Here is a tiny trained network, its code and every weight. The questions are about switching its units off for an input and a class, where a switched-off unit gives its printed mean instead of its output.

import numpy as np


def w(rows, s, z=0):
    codes = np.array(rows[::2]) - 128.0
    scale = np.full(codes.shape[1], s)
    scale[-1] = z or s
    return codes * scale


def f(y):
    return y / 2 * (1 + np.tanh(0.7978845608 * (y + 0.044715 * y**3)))


def log_softmax(a):
    a = a - a.max(-1, keepdims=True)
    return a - np.log(np.exp(a).sum(-1, keepdims=True))


def net(x, mask):
    res = np.array(x, float).reshape(1, 4) / 4 @ E
    y = f(res @ A[0][:, :-1].T + A[0][:, -1])
    res = res + np.where(mask, y, B[0][:, -1]) @ B[0][:, :-1]
    return log_softmax(res[-1] @ U[:, :-1].T + U[:, -1])


A, B = {}, {}
E = w([
[222,97,70,185,243],'x0',
[204,67,211,85,110],'x1',
[144,83,51,65,99],'x2',
[255,198,63,215,68],'x3',
],0.0075)
A[0] = w([
[183,150,79,129,76,114],'N0',
[198,82,249,173,123,133],'N1',
[74,186,82,140,170,53],'N2',
[100,63,103,96,179,118],'N3',
[102,176,128,120,52,65],'N4',
[55,201,128,192,119,90],'N5',
[90,221,184,102,86,46],'N6',
[59,77,109,53,138,54],'N7',
[154,120,79,159,212,110],'N8',
[65,154,48,115,140,128],'N9',
[111,183,162,113,60,72],'N10',
[124,92,104,180,139,2],'N11',
[209,200,128,190,135,46],'N12',
[88,65,152,128,235,113],'N13',
[129,98,98,142,171,152],'N14',
[174,92,32,107,90,151],'N15',
[56,175,113,41,12,76],'N16',
[195,91,203,97,113,89],'N17',
[196,83,91,122,220,104],'N18',
[198,65,190,110,116,104],'N19',
[99,100,145,101,162,23],'N20',
[93,69,138,114,165,47],'N21',
[138,171,120,132,244,111],'N22',
[79,181,61,150,165,12],'N23',
[126,186,222,185,168,182],'N24',
[68,85,142,154,163,118],'N25',
[176,129,138,185,58,52],'N26',
[52,99,27,217,176,164],'N27',
[146,72,96,56,116,201],'N28',
],0.011,0.0063)
B[0] = w([
[74,184,133,152,235,178],'N0',
[94,115,175,84,214,209],'N1',
[70,67,76,81,215,155],'N2',
[153,185,138,158,179,173],'N3',
[152,88,180,160,201,168],'N4',
[95,91,119,56,178,184],'N5',
[163,84,221,172,175,180],'N6',
[139,168,138,151,216,200],'N7',
[151,88,196,156,86,180],'N8',
[106,90,110,75,167,179],'N9',
[131,85,188,171,156,174],'N10',
[186,47,140,175,202,120],'N11',
[86,183,150,135,221,194],'N12',
[152,166,191,165,191,196],'N13',
[121,123,198,123,139,154],'N14',
[144,176,195,108,189,184],'N15',
[192,80,233,161,158,254],'N16',
[2,73,41,106,198,179],'N17',
[129,57,208,148,44,188],'N18',
[41,82,100,97,196,182],'N19',
[83,131,101,195,127,140],'N20',
[106,157,71,180,226,151],'N21',
[167,79,199,145,70,175],'N22',
[76,45,104,142,239,149],'N23',
[200,170,161,44,117,215],'N24',
[86,219,96,163,224,169],'N25',
[102,118,117,157,254,166],'N26',
[95,106,149,69,160,209],'N27',
[159,153,159,85,136,200],'N28',
],0.0099,0.0094)
U = w([
[160,40,179,190,125,126],'0',
[131,180,126,184,176,104],'1',
[108,52,117,62,151,88],'2',
[193,133,154,59,152,232],'3',
[133,141,158,83,108,191],'4',
[145,145,67,149,77,1],'5',
[87,140,41,157,56,1],'6',
[44,130,64,187,4,1],'7',
],0.017,0.01)

Each question gives the input, the list of numbers given to net, and the class t.
The units are the neurons (one row each of A and B). Each row of codes is followed by its name. A weight is (code - 128) times the scale printed after its matrix; where a second scale follows, it is the last column's (A, B and U).
mask holds one flag per neuron, in row order. A switched-off neuron (its flag False) gives its mean, the last column of its row in B, instead of its output. The means were averaged over made-up inputs and are rounded, as every weight is.
A unit's drop is (log p(t) with every unit on - log p(t) with that unit switched off) / (log p(t) with every unit on - log p(t) with every unit switched off).
The circuit of an input: a set's keep is (log p(t) with only the set's units on - log p(t) with every unit switched off) / (log p(t) with every unit on - log p(t) with every unit switched off). Starting from the 12 units with the biggest drops (on a tie, the unit counted first), units are removed one at a time, each time the one whose removal leaves the highest keep (on an exact tie, the one counted first), for as long as the keep stays at least 0.8.
circuit, biggest first: the units of the circuit, biggest drop first
top k neurons: the k neurons with the biggest drops, biggest first
drop of u: that unit's drop, to one decimal
input [6,8,-5,2], class 2: top 3 neurons	[N17 N19 N1]
input [-3,-6,-8,1], class 3: top 3 neurons	[N24 N17 N19]
input [-6,8,3,6], class 2: circuit, biggest first	[N17]
input [6,5,4,3], class 0: top 3 neurons	[N18 N24 N8]
input [2,5,0,-2], class 2: circuit, biggest first	[N17 N19]
input [-1,-3,8,-6], class 3: top 2 neurons	[N28 N9]
input [-3,-1,-7,5], class 3: top 2 neurons	[N24 N5]
input [7,7,7,-3], class 0: top 2 neurons	[N18 N24]
input [4,2,3,4], class 0: top 4 neurons	[N18 N24 N8 N25]
input [5,-4,-7,-6], class 3: top 3 neurons	[N24 N22 N27]
input [-4,-2,4,6], class 1: top 2 neurons	[N0 N24]
input [7,-4,8,-7], class 3: top 2 neurons	[N27 N28]
input [-3,-4,-6,3], class 3: top 2 neurons	[N24 N17]
input [-8,-7,-7,2], class 0: circuit, biggest first	[N6]
input [-4,-8,-6,6], class 2: drop of N5	0.3
input [-5,5,3,0], class 0: drop of N13	-0.1
input [6,-1,-8,2], class 3: drop of N18	-0.2
